Below are the code and all the weights of a small trained network. Each question names an input and a target symbol and asks about switching units off, where a switched-off unit gives its printed mean instead of its output.

import numpy as np


def w(rows, s, z=0):
    codes = np.array(rows[::2]) - 128.0
    scale = np.full(codes.shape[1], s)
    scale[-1] = z or s
    return codes * scale


def f(y):
    return np.maximum(y, 0)


def softmax(a):
    e = np.exp(a - a.max(-1, keepdims=True))
    return e / e.sum(-1, keepdims=True)


def log_softmax(a):
    a = a - a.max(-1, keepdims=True)
    return a - np.log(np.exp(a).sum(-1, keepdims=True))


def net(x, mask):
    ids = ['ΔΛΠΨΩαβεζηθμσ'.index(c) for c in x.split()]
    T = len(ids)
    res = E[ids] + P[:T]
    r = res
    for j in range(2):
        rows = slice(2 * j, 2 * j + 2)
        q, k, v = (r @ M[0][rows].T for M in (Q, K, V))
        z = softmax(np.where(np.tri(T) > 0, q @ k.T / 2**0.5, -1e9)) @ v
        o = O[0][rows]
        res = res + np.where(mask[j], z, o[:, -1]) @ o[:, :-1]
    y = f(res @ A[0][:, :-1].T + A[0][:, -1])
    res = res + np.where(mask[2:14], y, B[0][:, -1]) @ B[0][:, :-1]
    return log_softmax(res[-1] @ U[:, :-1].T + U[:, -1])


Q, K, V, O, A, B = {}, {}, {}, {}, {}, {}
E = w([
[65,91,153],'Δ',
[88,78,118],'Λ',
[138,114,129],'Π',
[245,137,176],'Ψ',
[112,93,142],'Ω',
[88,116,156],'α',
[174,154,201],'β',
[139,62,164],'ε',
[167,105,188],'ζ',
[99,96,176],'η',
[107,111,181],'θ',
[115,139,207],'μ',
[145,116,199],'σ',
],0.011)
P = w([
[109,142,102],'0',
[230,162,170],'1',
[134,53,169],'2',
[177,107,54],'3',
[251,180,187],'4',
[132,53,150],'5',
],0.024)
Q[0] = w([
[54,86,106],'head 0',
[184,107,1],'head 0',
[121,78,91],'head 1',
[182,192,144],'head 1',
],0.011)
K[0] = w([
[180,41,167],'head 0',
[161,113,75],'head 0',
[170,59,127],'head 1',
[60,250,81],'head 1',
],0.011)
V[0] = w([
[233,250,175],'head 0',
[75,149,77],'head 0',
[187,94,62],'head 1',
[152,73,137],'head 1',
],0.02)
O[0] = w([
[249,122,77,231],'head 0',
[51,134,112,9],'head 0',
[134,9,101,186],'head 1',
[152,84,165,253],'head 1',
],0.015,0.0058)
A[0] = w([
[141,133,149,169],'neuron 0',
[118,238,72,33],'neuron 1',
[144,186,93,75],'neuron 2',
[82,164,138,68],'neuron 3',
[142,161,171,85],'neuron 4',
[78,88,96,16],'neuron 5',
[70,122,63,16],'neuron 6',
[97,75,199,88],'neuron 7',
[168,82,116,48],'neuron 8',
[162,140,203,255],'neuron 9',
[113,61,112,222],'neuron 10',
[99,122,8,112],'neuron 11',
],0.017,0.0083)
B[0] = w([
[111,110,110,169],'neuron 0',
[45,223,118,145],'neuron 1',
[165,186,105,147],'neuron 2',
[210,161,205,148],'neuron 3',
[168,113,77,151],'neuron 4',
[164,80,93,140],'neuron 5',
[112,3,79,139],'neuron 6',
[180,158,151,185],'neuron 7',
[102,169,181,252],'neuron 8',
[66,77,104,247],'neuron 9',
[138,171,86,197],'neuron 10',
[35,171,28,143],'neuron 11',
],0.013,0.031)
U = w([
[92,55,221,157],'Δ',
[170,24,26,88],'Λ',
[81,84,1,119],'Π',
[176,156,70,126],'Ψ',
[31,69,98,203],'Ω',
[20,129,127,130],'α',
[64,169,78,73],'β',
[224,76,154,154],'ε',
[55,60,102,172],'ζ',
[132,168,221,79],'η',
[76,178,180,90],'θ',
[138,222,188,6],'μ',
[83,154,140,193],'σ',
],0.011,0.016)

Each question gives the input, a string of symbols that net reads in full, and the target symbol t.
The units are the heads (2 rows each of Q, K, V and O) and the neurons (one row each of A and B). Each row of codes is followed by its name. A weight is (code - 128) times the scale printed after its matrix; where a second scale follows, it is the last column's (O, A, B and U).
mask holds one flag per unit, heads first, then neurons. A switched-off unit (its flag False) gives its mean, the last column of its rows in O or B, instead of its output. The means were averaged over made-up inputs and are rounded, as every weight is.
A unit's drop is (log p(t) with every unit on - log p(t) with that unit switched off) / (log p(t) with every unit on - log p(t) with every unit switched off).
The circuit of an input: a set's keep is (log p(t) with only the set's units on - log p(t) with every unit switched off) / (log p(t) with every unit on - log p(t) with every unit switched off). Starting from the 12 units with the biggest drops (on a tie, the unit counted first), units are removed one at a time, each time the one whose removal leaves the highest keep (on an exact tie, the one counted first), for as long as the keep stays at least 0.8.
circuit, biggest first: the units of the circuit, biggest drop first
top k neurons: the k neurons with the biggest drops, biggest first
which heads matter: for each layer, one digit per head in row order, 1 if its drop is at least 0.15 and else 0, layers parted by /
input Λ Π Ψ η β, target η: circuit, biggest first -> head 0; neuron 3; neuron 7
input β α β Ψ Π β, target ε: circuit, biggest first -> head 0
input μ β ε σ Π Π, target ε: top 2 neurons -> neuron 10; neuron 7
input ε μ Π, target Δ: circuit, biggest first -> neuron 8; neuron 9; head 0; head 1
input η Ψ Ψ ε, target ε: circuit, biggest first -> head 1; neuron 9
input μ Λ η ε Π θ, target Δ: top 3 neurons -> neuron 9; neuron 7; neuron 2
input Π Π σ Π Λ, target Ω: circuit, biggest first -> head 0; neuron 8
input Π Ψ θ Π β α, target Δ: circuit, biggest first -> neuron 9; neuron 8; head 0; head 1
input Π θ α ε μ, target Ω: which heads matter -> 10
input Π Λ α Ψ Π Λ, target ε: circuit, biggest first -> neuron 7; head 1
input α Ψ Λ Ψ Π, target θ: circuit, biggest first -> head 0; neuron 7
input μ μ Ω μ θ, target β: which heads matter -> 01
input ζ η Ψ Ψ α, target Λ: which heads matter -> 00
input α Ω Ψ Ψ μ, target θ: circuit, biggest first -> head 0
input Π Ψ Π β η, target Ω: which heads matter -> 10
input Ψ Ω μ Ψ Ψ Ψ, target ε: top 3 neurons -> neuron 8; neuron 10; neuron 1
input ζ Π Ψ Π Π α, target Δ: which heads matter -> 10
input Π ε Π Π Λ, target Ω: which heads matter -> 10
input β ε Ω Ψ, target Ψ: which heads matter -> 11
input Ψ ζ Ψ Π Ψ Λ, target Δ: top 3 neurons -> neuron 8; neuron 9; neuron 4
